Below are the code and all the weights of a small trained network. Each question names an input and a class and asks about switching units off, where a switched-off unit gives its printed mean instead of its output.

import numpy as np


def w(rows, s, z=0):
    codes = np.array(rows[::2]) - 128.0
    scale = np.full(codes.shape[1], s)
    scale[-1] = z or s
    return codes * scale


def f(y):
    return np.maximum(y, 0)


def log_softmax(a):
    a = a - a.max(-1, keepdims=True)
    return a - np.log(np.exp(a).sum(-1, keepdims=True))


def net(x, mask):
    res = np.array(x, float).reshape(1, 5) / 4 @ E
    y = f(res @ A[0][:, :-1].T + A[0][:, -1])
    res = res + np.where(mask, y, B[0][:, -1]) @ B[0][:, :-1]
    return log_softmax(res[-1] @ U[:, :-1].T + U[:, -1])


A, B = {}, {}
E = w([
[94,188,72,225,189,151,215],'x0',
[123,150,27,121,164,23,38],'x1',
[232,62,73,174,16,86,190],'x2',
[139,229,201,166,96,43,140],'x3',
[165,50,146,80,254,45,205],'x4',
],0.0072)
A[0] = w([
[152,119,148,99,121,105,81,102],'N1',
[85,189,78,222,185,143,205,98],'N2',
[140,104,192,126,148,142,176,111],'N3',
[123,156,85,160,152,137,177,137],'N4',
[113,88,160,71,89,113,58,114],'N5',
[82,158,143,121,192,132,60,104],'N6',
[120,87,67,89,154,184,92,118],'N7',
[137,130,192,133,99,207,170,137],'N8',
[107,109,62,144,154,178,150,125],'N9',
[99,158,201,104,162,185,132,116],'N10',
[128,108,181,91,103,129,107,126],'N11',
[146,81,212,47,82,96,73,108],'N12',
[151,130,101,155,138,100,86,131],'N13',
[150,90,141,97,200,65,175,113],'N14',
[104,148,38,123,150,53,46,123],'N15',
[104,120,182,146,106,117,153,125],'N16',
[120,105,166,110,105,197,165,110],'N17',
[90,192,93,174,42,224,39,105],'N18',
[139,158,111,121,140,143,139,254],'N19',
[77,173,155,92,210,180,51,116],'N20',
[133,75,175,116,224,86,168,123],'N21',
[119,168,67,91,141,96,106,105],'N22',
[131,246,237,158,105,14,142,120],'N23',
[114,50,63,94,149,222,102,120],'N24',
[193,69,61,167,21,96,177,110],'N25',
],0.012,0.0097)
B[0] = w([
[144,152,140,133,156,153,124,149],'N1',
[203,209,191,130,212,170,97,234],'N2',
[137,149,72,180,101,139,119,173],'N3',
[134,131,164,124,187,148,108,190],'N4',
[139,150,156,118,205,150,106,172],'N5',
[141,119,156,143,122,93,211,181],'N6',
[151,102,173,144,65,127,79,177],'N7',
[104,95,45,207,139,147,124,204],'N8',
[156,107,177,117,111,133,80,183],'N9',
[133,114,142,173,116,104,212,187],'N10',
[127,131,133,125,182,158,120,160],'N11',
[145,170,175,127,228,162,106,188],'N12',
[116,117,102,174,130,155,140,160],'N13',
[112,192,71,65,80,121,112,200],'N14',
[130,99,43,238,125,174,145,203],'N15',
[131,106,98,157,121,139,117,160],'N16',
[147,131,77,205,112,146,120,177],'N17',
[115,205,40,7,108,96,107,237],'N18',
[9,20,115,89,225,142,115,227],'N19',
[111,128,180,120,120,69,227,209],'N20',
[94,168,60,50,108,104,120,209],'N21',
[130,143,98,193,104,152,131,161],'N22',
[162,48,185,113,26,126,55,238],'N23',
[167,85,190,127,47,122,64,200],'N24',
[103,133,197,123,130,63,254,249],'N25',
],0.022,0.013)
U = w([
[100,144,186,119,110,29,251,112],'0',
[96,227,29,2,81,86,81,102],'1',
[179,197,195,107,239,184,65,107],'2',
[159,60,197,102,15,104,22,139],'3',
[118,138,28,231,104,155,136,112],'4',
[20,60,127,82,163,118,98,254],'5',
],0.0073,0.0044)

Each question gives the input, the list of numbers given to net, and the class t.
The units are the neurons (one row each of A and B). Each row of codes is followed by its name. A weight is (code - 128) times the scale printed after its matrix; where a second scale follows, it is the last column's (A, B and U).
mask holds one flag per neuron, in row order. A switched-off neuron (its flag False) gives its mean, the last column of its row in B, instead of its output. The means were averaged over made-up inputs and are rounded, as every weight is.
A unit's drop is (log p(t) with every unit on - log p(t) with that unit switched off) / (log p(t) with every unit on - log p(t) with every unit switched off).
The circuit of an input: a set's keep is (log p(t) with only the set's units on - log p(t) with every unit switched off) / (log p(t) with every unit on - log p(t) with every unit switched off). Starting from the 12 units with the biggest drops (on a tie, the unit counted first), units are removed one at a time, each time the one whose removal leaves the highest keep (on an exact tie, the one counted first), for as long as the keep stays at least 0.8.
units of the circuit, in order: the units of the circuit, biggest drop first
top k neurons: the k neurons with the biggest drops, biggest first
drop when u is switched off: that unit's drop, to one decimal
input [-2,6,5,-7,1], class 3: top 2 neurons -> [N24; N7]
input [8,3,-8,-3,3], class 0: top 4 neurons -> [N20; N6; N10; N12]
input [2,-3,-5,-7,0], class 3: units of the circuit, in order -> [N24]
input [1,-3,-6,-5,1], class 0: top 2 neurons -> [N20; N23]
input [1,-7,3,1,-8], class 1: top 2 neurons -> [N18; N15]
input [-8,8,-5,-7,4], class 2: top 3 neurons -> [N12; N5; N23]
input [-2,5,-3,-8,7], class 3: top 3 neurons -> [N24; N7; N18]
input [-4,-4,5,-3,-1], class 0: top 4 neurons -> [N25; N2; N15; N23]
input [0,7,-2,-4,-3], class 4: top 2 neurons -> [N15; N23]
input [7,-8,-8,-4,-3], class 0: top 2 neurons -> [N20; N10]
input [-3,-4,2,2,-1], class 4: units of the circuit, in order -> [N8; N17]
input [-1,1,-5,0,6], class 1: top 3 neurons -> [N21; N25; N14]
input [8,3,-7,-1,-1], class 2: top 3 neurons -> [N2; N25; N4]
input [-5,-6,-5,0,-3], class 4: units of the circuit, in order -> [N8]
input [5,-8,-8,-1,3], class 0: drop when N6 is switched off -> 0.3
input [-8,2,4,1,-6], class 2: drop when N5 is switched off -> 0.2
input [6,8,2,-4,-3], class 4: drop when N15 is switched off -> 8.2
